Below is a small trained network, with its code and all its weights. Each question gives an input and a class and asks what happens when units are switched off, that is, made to give their printed mean instead of their output.

import numpy as np


def w(rows, s, z=0):
    codes = np.array(rows[::2]) - 128.0
    scale = np.full(codes.shape[1], s)
    scale[-1] = z or s
    return codes * scale


def f(y):
    return np.maximum(y, 0)


def log_softmax(a):
    a = a - a.max(-1, keepdims=True)
    return a - np.log(np.exp(a).sum(-1, keepdims=True))


def net(x, mask):
    res = np.array(x, float).reshape(1, 4) / 4 @ E
    y = f(res @ A[0][:, :-1].T + A[0][:, -1])
    res = res + np.where(mask, y, B[0][:, -1]) @ B[0][:, :-1]
    return log_softmax(res[-1] @ U[:, :-1].T + U[:, -1])


A, B = {}, {}
E = w([
[100,81,125,248,182,20],'x0',
[204,165,68,192,170,222],'x1',
[52,205,174,148,174,153],'x2',
[95,180,50,177,26,148],'x3',
],0.011)
A[0] = w([
[147,112,175,59,213,125,118],'n1',
[60,117,160,57,90,76,119],'n2',
[96,162,132,135,145,137,107],'n3',
[157,109,177,80,175,168,113],'n4',
[159,113,137,190,162,94,120],'n5',
[132,161,125,124,81,135,128],'n6',
[177,124,110,177,139,181,109],'n7',
[217,71,92,117,63,97,124],'n8',
[104,132,148,45,91,143,124],'n9',
[76,170,95,175,8,138,121],'n10',
[134,153,119,92,106,161,104],'n11',
[162,117,147,93,105,171,116],'n12',
[131,132,126,113,137,132,251],'n13',
[95,174,142,139,140,138,104],'n14',
[142,158,110,92,132,177,140],'n15',
[162,101,139,98,212,117,116],'n16',
[198,154,131,150,171,178,128],'n17',
[77,109,114,194,132,71,136],'n18',
[167,151,98,142,181,179,94],'n19',
[144,163,139,70,138,162,119],'n20',
[141,81,130,106,86,102,118],'n21',
[18,212,165,130,174,152,125],'n22',
],0.018,0.014)
B[0] = w([
[78,169,99,110,139,125,227],'n1',
[168,133,163,79,152,96,239],'n2',
[127,106,109,127,113,122,157],'n3',
[94,151,104,134,127,121,202],'n4',
[130,114,124,172,143,120,200],'n5',
[108,144,120,144,135,125,174],'n6',
[130,122,148,92,135,107,198],'n7',
[130,69,97,115,87,140,227],'n8',
[141,106,140,165,159,108,208],'n9',
[61,190,104,104,150,128,254],'n10',
[130,121,109,155,146,98,181],'n11',
[139,112,115,159,128,118,187],'n12',
[120,168,220,155,96,254,222],'n13',
[119,97,108,123,113,127,164],'n14',
[126,112,139,162,140,127,204],'n15',
[85,148,92,124,126,123,199],'n16',
[151,127,157,91,139,114,210],'n17',
[136,122,141,172,165,120,242],'n18',
[160,119,133,96,150,93,194],'n19',
[135,108,119,163,141,117,197],'n20',
[149,100,121,105,115,136,180],'n21',
[153,64,101,110,82,142,241],'n22',
],0.046,0.018)
U = w([
[141,87,151,252,208,104,102],'0',
[79,196,63,102,148,134,153],'1',
[188,113,220,36,185,76,160],'2',
[161,38,51,113,37,162,127],'3',
[149,173,239,182,94,235,254],'4',
[182,199,75,89,100,95,77],'5',
[170,160,120,206,63,135,85],'6',
[171,206,131,135,88,84,85],'7',
],0.012,0.0063)

Each question gives the input, the list of numbers given to net, and the class t.
The units are the neurons (one row each of A and B). Each row of codes is followed by its name. A weight is (code - 128) times the scale printed after its matrix; where a second scale follows, it is the last column's (A, B and U).
mask holds one flag per neuron, in row order. A switched-off neuron (its flag False) gives its mean, the last column of its row in B, instead of its output. The means were averaged over made-up inputs and are rounded, as every weight is.
A unit's drop is (log p(t) with every unit on - log p(t) with that unit switched off) / (log p(t) with every unit on - log p(t) with every unit switched off).
The circuit of an input: a set's keep is (log p(t) with only the set's units on - log p(t) with every unit switched off) / (log p(t) with every unit on - log p(t) with every unit switched off). Starting from the 12 units with the biggest drops (on a tie, the unit counted first), units are removed one at a time, each time the one whose removal leaves the highest keep (on an exact tie, the one counted first), for as long as the keep stays at least 0.8.
circuit, biggest first: the units of the circuit, biggest drop first
most important unit: the unit with the biggest drop
k most important neurons: the k neurons with the biggest drops, biggest first
drop when u is switched off: that unit's drop, to one decimal
input [4,6,3,-5], class 2: circuit, biggest first -> [n17]
input [1,7,0,-5], class 2: 3 most important neurons -> [n17 n19 n10]
input [-3,3,-8,-6], class 3: 2 most important neurons -> [n8 n10]
input [2,8,-7,6], class 2: 4 most important neurons -> [n7 n22 n17 n19]
input [-7,1,6,3], class 0: 3 most important neurons -> [n9 n8 n15]
input [-3,0,2,2], class 4: 2 most important neurons -> [n18 n5]
input [-6,7,-4,-1], class 2: 4 most important neurons -> [n17 n19 n7 n18]
input [-7,8,-4,2], class 2: 3 most important neurons -> [n17 n7 n19]
input [3,7,-1,-5], class 2: 2 most important neurons -> [n17 n10]
input [6,-1,8,7], class 3: 2 most important neurons -> [n22 n1]
input [3,5,-2,-6], class 1: 2 most important neurons -> [n16 n2]
input [7,-5,-2,8], class 1: 2 most important neurons -> [n10 n9]
input [1,-2,1,-4], class 1: 2 most important neurons -> [n1 n16]
input [6,0,-8,3], class 3: most important unit -> n8
input [1,1,-3,-2], class 4: drop when n22 is switched off -> 0.9
input [-2,2,8,0], class 3: drop when n12 is switched off -> 0.0
input [-1,-1,8,4], class 3: drop when n22 is switched off -> 2.0
